Below are the code and all the weights of a small trained network. Each question names an input and a target symbol and asks about switching units off, where a switched-off unit gives its printed mean instead of its output.

import numpy as np


def w(rows, s, z=0):
    codes = np.array(rows[::2]) - 128.0
    scale = np.full(codes.shape[1], s)
    scale[-1] = z or s
    return codes * scale


def f(y):
    return np.maximum(y, 0)


def softmax(a):
    e = np.exp(a - a.max(-1, keepdims=True))
    return e / e.sum(-1, keepdims=True)


def log_softmax(a):
    a = a - a.max(-1, keepdims=True)
    return a - np.log(np.exp(a).sum(-1, keepdims=True))


def net(x, mask):
    ids = ['Λβεζθμξστφψ'.index(c) for c in x.split()]
    T = len(ids)
    res = E[ids] + P[:T]
    r = res
    for j in range(2):
        rows = slice(4 * j, 4 * j + 4)
        q, k, v = (r @ M[0][rows].T for M in (Q, K, V))
        z = softmax(np.where(np.tri(T) > 0, q @ k.T / 4**0.5, -1e9)) @ v
        o = O[0][rows]
        res = res + np.where(mask[j], z, o[:, -1]) @ o[:, :-1]
    y = f(res @ A[0][:, :-1].T + A[0][:, -1])
    res = res + np.where(mask[2:10], y, B[0][:, -1]) @ B[0][:, :-1]
    return log_softmax(res[-1] @ U[:, :-1].T + U[:, -1])


Q, K, V, O, A, B = {}, {}, {}, {}, {}, {}
E = w([
[199,103,109,54,104,88,96,178,206],'Λ',
[223,135,109,47,76,101,134,162,172],'β',
[253,117,133,124,85,78,139,161,158],'ε',
[180,62,106,67,110,128,81,119,206],'ζ',
[194,114,196,73,38,185,99,97,202],'θ',
[60,179,66,167,36,35,105,22,77],'μ',
[185,167,120,136,178,148,160,31,230],'ξ',
[117,143,183,23,169,73,69,38,61],'σ',
[159,180,181,172,154,43,49,217,205],'τ',
[90,165,215,136,209,175,45,98,148],'φ',
[50,218,69,72,156,72,110,225,209],'ψ',
],0.0073)
P = w([
[236,86,165,58,228,20,198,80,84],'0',
[201,115,190,40,168,17,174,69,145],'1',
[184,133,195,55,153,19,143,65,179],'2',
[189,146,163,66,120,42,119,71,187],'3',
[191,156,140,88,113,55,90,71,200],'4',
[185,167,133,110,93,70,67,66,198],'5',
[191,196,120,136,79,86,60,76,193],'6',
[174,215,112,159,58,102,52,71,191],'7',
[169,237,105,170,47,107,26,75,196],'8',
[167,252,94,177,29,122,20,79,203],'9',
[165,247,83,192,14,125,12,83,200],'10',
],0.0048)
Q[0] = w([
[251,220,208,65,13,14,10,21,253],'H0',
[7,40,44,128,197,243,240,247,9],'H0',
[243,250,98,161,19,27,6,18,248],'H0',
[15,58,14,237,248,242,245,52,43],'H0',
[30,37,129,198,234,220,237,242,17],'H1',
[247,198,16,16,8,123,69,2,242],'H1',
[17,55,41,232,120,240,226,219,3],'H1',
[22,62,15,238,114,226,179,91,4],'H1',
],0.0056)
K[0] = w([
[14,238,7,231,40,48,25,26,77],'H0',
[238,25,228,20,218,249,226,201,220],'H0',
[24,196,36,221,21,65,25,21,49],'H0',
[233,31,234,8,166,107,107,238,89],'H0',
[178,39,173,34,174,40,222,70,82],'H1',
[137,235,185,238,89,227,2,180,228],'H1',
[230,25,216,48,162,66,224,88,155],'H1',
[233,38,221,66,150,57,182,180,206],'H1',
],0.0059)
V[0] = w([
[168,102,82,230,64,153,219,241,229],'H0',
[128,59,191,97,28,166,32,219,56],'H0',
[249,97,130,159,81,99,218,16,4],'H0',
[63,232,65,48,81,36,163,135,22],'H0',
[2,198,223,103,254,165,61,95,70],'H1',
[66,178,197,249,223,74,80,82,101],'H1',
[56,145,40,5,133,195,215,26,116],'H1',
[119,7,233,157,28,201,127,10,38],'H1',
],0.0052)
O[0] = w([
[243,40,193,181,92,141,219,230,215,3],'H0',
[224,62,190,28,118,50,43,224,65,21],'H0',
[220,228,3,146,147,130,84,124,169,159],'H0',
[116,227,124,96,134,218,153,190,31,225],'H0',
[67,75,238,230,143,183,22,28,23,110],'H1',
[128,171,247,219,131,81,77,39,192,145],'H1',
[22,80,13,205,67,187,101,112,59,78],'H1',
[214,70,50,123,16,60,9,127,155,17],'H1',
],0.0059,0.0037)
A[0] = w([
[109,150,158,149,141,254,197,106,112,250],'N0',
[162,85,165,197,101,103,21,40,118,134],'N1',
[156,129,38,204,33,204,187,141,217,188],'N2',
[162,81,90,117,71,17,43,121,163,109],'N3',
[130,165,35,173,33,122,70,175,143,104],'N4',
[182,166,34,92,134,183,94,141,112,252],'N5',
[41,135,153,108,146,128,61,88,26,78],'N6',
[220,71,123,44,49,132,75,237,104,168],'N7',
],0.0057,0.0025)
B[0] = w([
[40,75,176,167,143,125,107,231,47,229],'N0',
[155,40,156,249,160,78,33,187,120,190],'N1',
[87,39,92,239,56,131,210,252,215,199],'N2',
[31,15,120,119,17,2,143,124,86,168],'N3',
[74,157,227,79,46,186,219,67,79,181],'N4',
[71,155,76,156,157,187,79,175,50,253],'N5',
[190,138,106,149,109,110,225,176,189,198],'N6',
[188,88,242,38,115,115,76,251,18,171],'N7',
],0.0053,0.006)
U = w([
[166,84,109,97,212,126,149,144,102,53],'Λ',
[208,157,91,150,202,242,78,223,98,123],'β',
[235,129,86,199,171,45,200,210,86,3],'ε',
[109,41,55,92,187,77,129,148,129,128],'ζ',
[96,53,157,84,39,65,90,205,63,88],'θ',
[117,131,122,156,41,122,183,85,87,29],'μ',
[82,61,20,224,89,97,219,128,253,162],'ξ',
[103,207,30,78,160,132,39,54,40,248],'σ',
[216,213,229,21,148,115,207,8,250,143],'τ',
[101,74,176,207,113,55,13,56,130,163],'φ',
[21,125,251,161,117,193,216,157,29,121],'ψ',
],0.0049,0.0033)

Each question gives the input, a string of symbols that net reads in full, and the target symbol t.
The units are the heads (4 rows each of Q, K, V and O) and the neurons (one row each of A and B). Each row of codes is followed by its name. A weight is (code - 128) times the scale printed after its matrix; where a second scale follows, it is the last column's (O, A, B and U).
mask holds one flag per unit, heads first, then neurons. A switched-off unit (its flag False) gives its mean, the last column of its rows in O or B, instead of its output. The means were averaged over made-up inputs and are rounded, as every weight is.
A unit's drop is (log p(t) with every unit on - log p(t) with that unit switched off) / (log p(t) with every unit on - log p(t) with every unit switched off).
The circuit of an input: a set's keep is (log p(t) with only the set's units on - log p(t) with every unit switched off) / (log p(t) with every unit on - log p(t) with every unit switched off). Starting from all 10 units, units are removed one at a time, each time the one whose removal leaves the highest keep (on an exact tie, the one counted first), for as long as the keep stays at least 0.8.
units of the circuit, in order: the units of the circuit, biggest drop first
most important unit: the unit with the biggest drop
k most important neurons: the k neurons with the biggest drops, biggest first
heads that matter: for each layer, one digit per head in row order, 1 if its drop is at least 0.15 and else 0, layers parted by /
input θ β β τ Λ θ, target τ: heads that matter : 11
input β θ θ θ β φ β, target φ: units of the circuit, in order : [H1 H0 N1]
input φ σ φ ξ ζ β ξ φ ζ Λ, target φ: units of the circuit, in order : [H1 H0 N1]
input ψ τ Λ, target ψ: units of the circuit, in order : [H1 H0]
input ξ ε θ, target ξ: units of the circuit, in order : [H0 N2 H1]
input φ Λ θ φ ξ ξ ψ ψ β, target ψ: units of the circuit, in order : [H1 H0]
input φ τ μ ψ, target σ: units of the circuit, in order : [H0 N2]
input τ Λ τ ξ ξ ε ψ φ φ θ, target φ: heads that matter : 01
input τ ε σ, target τ: 2 most important neurons : [N6 N5]
input ζ φ φ σ ε θ θ, target θ: units of the circuit, in order : [H1 N3 H0]
input θ φ φ ξ, target φ: units of the circuit, in order : [H1 N1]
input θ ξ θ, target ξ: units of the circuit, in order : [H0 H1 N2]
input θ φ τ φ θ Λ ξ β, target ξ: units of the circuit, in order : [H0 N2]
input ε ξ Λ ζ ξ ε Λ, target ξ: heads that matter : 10
input ε σ ξ θ φ ε ζ, target φ: heads that matter : 11
input φ ζ φ τ τ ζ, target τ: heads that matter : 01
input ψ ζ θ β θ τ σ, target τ: units of the circuit, in order : [H1 N5]
input Λ ξ τ φ θ β β ξ, target ξ: heads that matter : 10
input μ τ σ Λ θ ξ, target σ: 2 most important neurons : [N5 N6]
input ψ μ θ, target σ: most important unit : H0
input θ ζ ξ θ ψ ε ζ φ, target φ: units of the circuit, in order : [H1 N1 H0]
input θ φ Λ ε θ θ φ σ, target φ: units of the circuit, in order : [H1 N1]
input β φ ζ ξ, target φ: 2 most important neurons : [N1 N6]
input ζ ψ θ ζ ξ ε φ ζ, target φ: most important neuron : [N1]
input β ξ θ τ σ τ θ ξ, target τ: 3 most important neurons : [N5 N1 N3]
